Here is a tiny trained network, its code and every weight. The questions are about switching its units off for an input and a class, where a switched-off unit gives its printed mean instead of its output.

import numpy as np


def w(rows, s, z=0):
    codes = np.array(rows[::2]) - 128.0
    scale = np.full(codes.shape[1], s)
    scale[-1] = z or s
    return codes * scale


def f(y):
    return y / 2 * (1 + np.tanh(0.7978845608 * (y + 0.044715 * y**3)))


def log_softmax(a):
    a = a - a.max(-1, keepdims=True)
    return a - np.log(np.exp(a).sum(-1, keepdims=True))


def net(x, mask):
    res = np.array(x, float).reshape(1, 5) / 4 @ E
    y = f(res @ A[0][:, :-1].T + A[0][:, -1])
    res = res + np.where(mask, y, B[0][:, -1]) @ B[0][:, :-1]
    return log_softmax(res[-1] @ U[:, :-1].T + U[:, -1])


A, B = {}, {}
E = w([
[129,131,123],'x0',
[127,226,229],'x1',
[131,128,126],'x2',
[255,38,219],'x3',
[242,250,19],'x4',
],0.0037)
A[0] = w([
[68,88,165,95],'neuron 0',
[171,164,98,83],'neuron 1',
[210,91,175,87],'neuron 2',
[118,124,132,115],'neuron 3',
[109,222,227,83],'neuron 4',
[116,17,13,65],'neuron 5',
[58,161,99,65],'neuron 6',
[65,91,169,70],'neuron 7',
[123,131,123,107],'neuron 8',
[181,106,154,64],'neuron 9',
[213,87,166,11],'neuron 10',
[128,126,126,128],'neuron 11',
[119,129,130,31],'neuron 12',
[115,190,195,93],'neuron 13',
[174,166,97,71],'neuron 14',
[127,129,129,128],'neuron 15',
[55,162,98,66],'neuron 16',
[53,163,97,59],'neuron 17',
[126,128,126,115],'neuron 18',
[146,122,134,64],'neuron 19',
[62,158,101,64],'neuron 20',
[178,107,151,60],'neuron 21',
[179,180,94,70],'neuron 22',
[136,121,133,105],'neuron 23',
[116,127,131,71],'neuron 24',
[65,90,168,72],'neuron 25',
[56,162,98,64],'neuron 26',
[123,127,131,126],'neuron 27',
[126,128,126,125],'neuron 28',
[153,116,138,96],'neuron 29',
[125,131,126,84],'neuron 30',
[128,127,128,128],'neuron 31',
[166,156,103,73],'neuron 32',
[171,161,98,69],'neuron 33',
[65,89,168,81],'neuron 34',
[117,125,133,4],'neuron 35',
[171,162,98,80],'neuron 36',
[174,165,97,62],'neuron 37',
],0.011,0.0041)
B[0] = w([
[129,69,61,174],'neuron 0',
[120,84,84,150],'neuron 1',
[16,85,182,180],'neuron 2',
[133,123,125,120],'neuron 3',
[23,219,85,202],'neuron 4',
[2,248,91,251],'neuron 5',
[93,88,187,156],'neuron 6',
[140,66,64,161],'neuron 7',
[135,125,133,114],'neuron 8',
[92,104,166,120],'neuron 9',
[69,79,201,140],'neuron 10',
[128,128,128,128],'neuron 11',
[158,93,142,76],'neuron 12',
[87,177,101,155],'neuron 13',
[126,77,80,147],'neuron 14',
[128,128,128,128],'neuron 15',
[88,86,189,162],'neuron 16',
[85,85,191,161],'neuron 17',
[133,127,130,119],'neuron 18',
[136,114,145,91],'neuron 19',
[102,92,183,149],'neuron 20',
[99,104,165,114],'neuron 21',
[91,73,66,168],'neuron 22',
[126,124,134,111],'neuron 23',
[146,113,135,93],'neuron 24',
[137,66,63,163],'neuron 25',
[90,87,189,159],'neuron 26',
[129,126,127,127],'neuron 27',
[129,128,128,126],'neuron 28',
[113,121,144,111],'neuron 29',
[141,118,136,99],'neuron 30',
[128,128,128,128],'neuron 31',
[127,91,99,129],'neuron 32',
[134,83,86,138],'neuron 33',
[136,65,61,169],'neuron 34',
[164,94,145,70],'neuron 35',
[128,84,85,146],'neuron 36',
[130,77,82,141],'neuron 37',
],0.039,0.0026)
U = w([
[131,86,77,88],'0',
[102,101,210,105],'1',
[135,148,130,248],'2',
[135,145,134,236],'3',
[89,190,109,36],'4',
[248,161,188,83],'5',
[255,90,204,38],'6',
],0.0074,0.013)

Each question gives the input, the list of numbers given to net, and the class t.
The units are the neurons (one row each of A and B). Each row of codes is followed by its name. A weight is (code - 128) times the scale printed after its matrix; where a second scale follows, it is the last column's (A, B and U).
mask holds one flag per neuron, in row order. A switched-off neuron (its flag False) gives its mean, the last column of its row in B, instead of its output. The means were averaged over made-up inputs and are rounded, as every weight is.
A unit's drop is (log p(t) with every unit on - log p(t) with that unit switched off) / (log p(t) with every unit on - log p(t) with every unit switched off).
The circuit of an input: a set's keep is (log p(t) with only the set's units on - log p(t) with every unit switched off) / (log p(t) with every unit on - log p(t) with every unit switched off). Starting from the 12 units with the biggest drops (on a tie, the unit counted first), units are removed one at a time, each time the one whose removal leaves the highest keep (on an exact tie, the one counted first), for as long as the keep stays at least 0.8.
units of the circuit, in order: the units of the circuit, biggest drop first
most important unit: the unit with the biggest drop
top k neurons: the k neurons with the biggest drops, biggest first
drop when u is switched off: that unit's drop, to one decimal
input [-1,8,0,5,-1], class 4: most important unit => neuron 4
input [0,6,-2,-5,6], class 0: units of the circuit, in order => neuron 5; neuron 22
input [0,7,5,4,3], class 4: top 2 neurons => neuron 4; neuron 13
input [2,-4,0,5,3], class 1: top 3 neurons => neuron 2; neuron 10; neuron 4
input [2,-2,5,-5,5], class 0: units of the circuit, in order => neuron 22; neuron 14
input [-3,3,-3,6,-1], class 1: top 2 neurons => neuron 2; neuron 10
input [-7,3,1,-7,-7], class 0: units of the circuit, in order => neuron 34; neuron 25
input [0,3,-5,-6,6], class 0: units of the circuit, in order => neuron 22; neuron 5
input [-5,-5,1,7,-6], class 1: top 3 neurons => neuron 2; neuron 10; neuron 9
input [6,3,-2,6,-6], class 0: drop when neuron 26 is switched off => 0.1
input [0,-1,-4,-1,-5], class 0: drop when neuron 34 is switched off => 0.4
input [-3,-6,1,5,3], class 4: drop when neuron 4 is switched off => -0.4
input [-3,4,3,-2,-5], class 0: drop when neuron 0 is switched off => 0.5
input [5,8,-5,2,-7], class 4: units of the circuit, in order => neuron 4
